Below are the code and all the weights of a small trained network. Each question names an input and a class and asks about switching units off, where a switched-off unit gives its printed mean instead of its output.

import numpy as np


def w(rows, s, z=0):
    codes = np.array(rows[::2]) - 128.0
    scale = np.full(codes.shape[1], s)
    scale[-1] = z or s
    return codes * scale


def f(y):
    return y / 2 * (1 + np.tanh(0.7978845608 * (y + 0.044715 * y**3)))


def log_softmax(a):
    a = a - a.max(-1, keepdims=True)
    return a - np.log(np.exp(a).sum(-1, keepdims=True))


def net(x, mask):
    res = np.array(x, float).reshape(1, 8) / 4 @ E
    y = f(res @ A[0][:, :-1].T + A[0][:, -1])
    res = res + np.where(mask, y, B[0][:, -1]) @ B[0][:, :-1]
    return log_softmax(res[-1] @ U[:, :-1].T + U[:, -1])


A, B = {}, {}
E = w([
[124,120,124,111,130,126,124,115,144],'x0',
[107,107,129,133,116,114,144,114,120],'x1',
[30,100,99,159,56,240,50,94,228],'x2',
[140,70,230,42,180,212,2,47,26],'x3',
[103,20,48,196,233,135,72,217,89],'x4',
[131,121,145,154,122,133,149,125,111],'x5',
[136,139,122,150,119,131,131,132,105],'x6',
[115,97,128,133,113,112,129,119,129],'x7',
],0.0075)
A[0] = w([
[125,121,67,134,193,20,197,192,107,137],'n0',
[121,219,203,116,38,153,83,23,111,233],'n1',
[161,131,164,68,159,138,86,124,2,192],'n2',
[121,190,47,158,101,75,150,156,198,255],'n3',
[150,183,123,189,53,135,181,98,218,159],'n4',
[228,178,218,32,66,20,205,103,85,190],'n5',
],0.0074,0.0044)
B[0] = w([
[228,155,25,243,207,103,156,151,135,214],'n0',
[44,194,171,35,84,169,97,101,111,238],'n1',
[186,85,186,73,192,161,51,183,87,216],'n2',
[79,83,32,218,143,165,215,141,210,228],'n3',
[96,202,91,122,56,119,161,67,254,206],'n4',
[51,23,153,183,169,223,174,211,143,246],'n5',
],0.0085,0.012)
U = w([
[43,101,62,193,99,211,199,243,182,245],'0',
[66,73,197,138,144,237,48,138,82,252],'1',
[68,243,73,142,23,83,193,62,223,7],'2',
[81,223,211,36,3,145,21,63,60,29],'3',
[193,196,53,218,188,64,189,176,146,10],'4',
[198,85,187,99,191,50,44,152,6,72],'5',
],0.0068,0.0046)

Each question gives the input, the list of numbers given to net, and the class t.
The units are the neurons (one row each of A and B). Each row of codes is followed by its name. A weight is (code - 128) times the scale printed after its matrix; where a second scale follows, it is the last column's (A, B and U).
mask holds one flag per neuron, in row order. A switched-off neuron (its flag False) gives its mean, the last column of its row in B, instead of its output. The means were averaged over made-up inputs and are rounded, as every weight is.
A unit's drop is (log p(t) with every unit on - log p(t) with that unit switched off) / (log p(t) with every unit on - log p(t) with every unit switched off).
The circuit of an input: a set's keep is (log p(t) with only the set's units on - log p(t) with every unit switched off) / (log p(t) with every unit on - log p(t) with every unit switched off). Starting from all 6 units, units are removed one at a time, each time the one whose removal leaves the highest keep (on an exact tie, the one counted first), for as long as the keep stays at least 0.8.
circuit, biggest first: the units of the circuit, biggest drop first
k most important neurons: the k neurons with the biggest drops, biggest first
input [4,8,-8,8,4,-3,-4,6], class 5: circuit, biggest first	[n2]
input [0,3,-5,1,4,6,5,6], class 5: circuit, biggest first	[n3 n4]
input [-5,-3,-1,-4,3,2,6,5], class 4: circuit, biggest first	[n5 n0]
input [-1,8,1,-7,-2,0,6,3], class 2: 2 most important neurons	[n4 n5]
input [-4,0,1,3,-3,-4,0,1], class 3: circuit, biggest first	[n3 n1]
input [-8,-7,-3,1,7,-4,-1,7], class 5: circuit, biggest first	[n3 n5]
input [1,6,-8,3,-2,3,3,3], class 1: circuit, biggest first	[n5 n2 n3]
input [6,7,-2,8,6,-1,0,4], class 5: circuit, biggest first	[n5 n2]
input [-8,7,0,-7,5,5,5,-6], class 4: 3 most important neurons	[n0 n5 n1]
input [-7,1,-5,-1,2,2,6,3], class 4: 2 most important neurons	[n0 n1]
input [7,8,-1,1,-4,1,-1,1], class 1: circuit, biggest first	[n5 n3 n0]
input [-5,-6,5,1,8,4,4,2], class 1: 4 most important neurons	[n3 n0 n4 n5]
input [0,0,-2,0,4,-8,4,2], class 4: circuit, biggest first	[n5 n1]
input [1,-6,7,2,8,-6,4,-4], class 1: 2 most important neurons	[n3 n0]
input [-1,7,4,-6,-7,-1,-2,-1], class 2: most important neuron	[n4]
input [3,-2,-8,0,7,8,-1,-1], class 4: 2 most important neurons	[n0 n1]
input [-5,-7,1,-3,-2,-3,6,1], class 2: circuit, biggest first	[n5 n4]
input [0,2,-1,2,-6,8,2,1], class 1: 2 most important neurons	[n5 n3]
input [-2,-1,1,-8,-2,-2,4,-3], class 2: 3 most important neurons	[n4 n5 n2]
input [-2,-4,-6,-2,6,3,8,0], class 4: most important neuron	[n0]
